Below is a small trained network, with its code and all its weights. Each question gives an input and a class and asks what happens when units are switched off, that is, made to give their printed mean instead of their output.

import numpy as np


def w(rows, s, z=0):
    codes = np.array(rows[::2]) - 128.0
    scale = np.full(codes.shape[1], s)
    scale[-1] = z or s
    return codes * scale


def norm(h):
    return h / np.sqrt((h * h).mean(-1, keepdims=True) + 1e-5)


def f(y):
    return y / 2 * (1 + np.tanh(0.7978845608 * (y + 0.044715 * y**3)))


def log_softmax(a):
    a = a - a.max(-1, keepdims=True)
    return a - np.log(np.exp(a).sum(-1, keepdims=True))


def net(x, mask):
    res = np.array(x, float).reshape(1, 2) / 4 @ E
    u = 0
    for l in range(3):
        y = f(norm(res) @ A[l][:, :-1].T + A[l][:, -1])
        res = res + np.where(mask[u : u + 8], y, B[l][:, -1]) @ B[l][:, :-1]
        u += 8
    return log_softmax(norm(res)[-1] @ U[:, :-1].T + U[:, -1])


A, B = {}, {}
E = w([
[104,100,118,246,134,116],'x0',
[122,12,127,160,124,84],'x1',
],0.011)
A[0] = w([
[186,87,162,138,143,125,196],'L0N0',
[226,155,102,142,152,160,141],'L0N1',
[35,168,100,105,106,122,34],'L0N2',
[1,141,123,136,144,98,129],'L0N3',
[95,124,152,158,130,142,78],'L0N4',
[74,97,104,118,105,135,5],'L0N5',
[78,106,142,149,130,195,42],'L0N6',
[184,165,100,173,114,37,50],'L0N7',
],0.0098,0.0013)
B[0] = w([
[117,209,132,110,102,41,254],'L0N0',
[95,91,184,117,126,28,216],'L0N1',
[116,95,218,126,193,30,168],'L0N2',
[234,135,105,149,107,151,200],'L0N3',
[227,133,111,152,130,144,178],'L0N4',
[128,198,125,122,220,27,137],'L0N5',
[251,151,141,181,236,60,146],'L0N6',
[254,138,142,157,161,140,174],'L0N7',
],0.0097,0.0017)
A[1] = w([
[205,125,170,97,154,105,108],'L1N0',
[167,49,165,32,160,186,114],'L1N1',
[162,9,124,79,132,116,121],'L1N2',
[13,84,138,147,130,158,156],'L1N3',
[110,222,139,130,134,169,112],'L1N4',
[88,130,190,144,90,122,180],'L1N5',
[139,195,7,110,120,107,146],'L1N6',
[160,123,115,128,112,91,1],'L1N7',
],0.015,0.003)
B[1] = w([
[93,75,129,91,103,148,190],'L1N0',
[184,164,96,163,52,197,254],'L1N1',
[122,136,128,76,201,49,241],'L1N2',
[137,7,197,160,177,146,151],'L1N3',
[131,80,114,107,221,9,211],'L1N4',
[112,71,110,138,147,135,174],'L1N5',
[150,55,139,133,100,158,155],'L1N6',
[112,142,153,57,182,162,147],'L1N7',
],0.016,0.0063)
A[2] = w([
[129,207,128,254,136,170,157],'L2N0',
[121,186,106,91,67,166,234],'L2N1',
[81,160,168,107,185,97,31],'L2N2',
[63,125,106,120,185,135,18],'L2N3',
[101,159,127,113,157,44,2],'L2N4',
[109,143,160,221,168,143,44],'L2N5',
[56,186,107,133,174,141,188],'L2N6',
[39,61,148,136,127,192,20],'L2N7',
],0.019,0.0022)
B[2] = w([
[100,135,6,132,12,144,208],'L2N0',
[95,147,47,136,53,144,209],'L2N1',
[86,109,106,95,147,55,205],'L2N2',
[138,161,116,30,90,92,165],'L2N3',
[65,95,198,129,193,88,255],'L2N4',
[149,175,102,33,66,181,195],'L2N5',
[145,93,148,98,139,132,129],'L2N6',
[187,109,134,191,138,155,171],'L2N7',
],0.021,0.0088)
U = w([
[35,83,179,61,233,16,211],'0',
[99,161,8,82,12,177,220],'1',
[215,36,179,217,165,209,205],'2',
[117,213,181,158,171,168,2],'3',
[93,220,182,154,155,193,33],'4',
],0.011,0.0056)

Each question gives the input, the list of numbers given to net, and the class t.
The units are the neurons (one row each of A and B). Each row of codes is followed by its name. A weight is (code - 128) times the scale printed after its matrix; where a second scale follows, it is the last column's (A, B and U).
mask holds one flag per neuron, layer by layer. A switched-off neuron (its flag False) gives its mean, the last column of its row in B, instead of its output. The means were averaged over made-up inputs and are rounded, as every weight is.
A unit's drop is (log p(t) with every unit on - log p(t) with that unit switched off) / (log p(t) with every unit on - log p(t) with every unit switched off).
The circuit of an input: a set's keep is (log p(t) with only the set's units on - log p(t) with every unit switched off) / (log p(t) with every unit on - log p(t) with every unit switched off). Starting from the 12 units with the biggest drops (on a tie, the unit counted first), units are removed one at a time, each time the one whose removal leaves the highest keep (on an exact tie, the one counted first), for as long as the keep stays at least 0.8.
units of the circuit, in order: the units of the circuit, biggest drop first
unit that matters most: the unit with the biggest drop
k most important neurons: the k neurons with the biggest drops, biggest first
k most important neurons of layer l: the k neurons of layer l with the biggest drops, biggest first
drop of u: that unit's drop, to one decimal
input [-4,-6], class 0: unit that matters most -> L1N4
input [7,6], class 1: 2 most important neurons of layer 0 -> (L0N1, L0N2)
input [3,1], class 2: 2 most important neurons of layer 1 -> (L1N0, L1N1)
input [0,-4], class 0: 2 most important neurons -> (L1N4, L1N1)
input [2,3], class 2: 2 most important neurons of layer 1 -> (L1N6, L1N2)
input [-1,3], class 2: 4 most important neurons -> (L1N6, L0N0, L0N2, L0N1)
input [3,-3], class 2: 4 most important neurons -> (L1N2, L1N0, L1N1, L1N4)
input [-3,-2], class 2: 2 most important neurons of layer 1 -> (L1N3, L1N5)
input [3,2], class 2: 3 most important neurons of layer 1 -> (L1N0, L1N1, L1N7)
input [3,-7], class 0: drop of L0N7 -> 0.0
input [-3,-5], class 0: drop of L1N4 -> 3.5
input [-5,-8], class 0: drop of L1N4 -> 3.1
input [-2,-1], class 2: drop of L1N3 -> 0.7
input [-4,-4], class 0: units of the circuit, in order -> (L1N4)
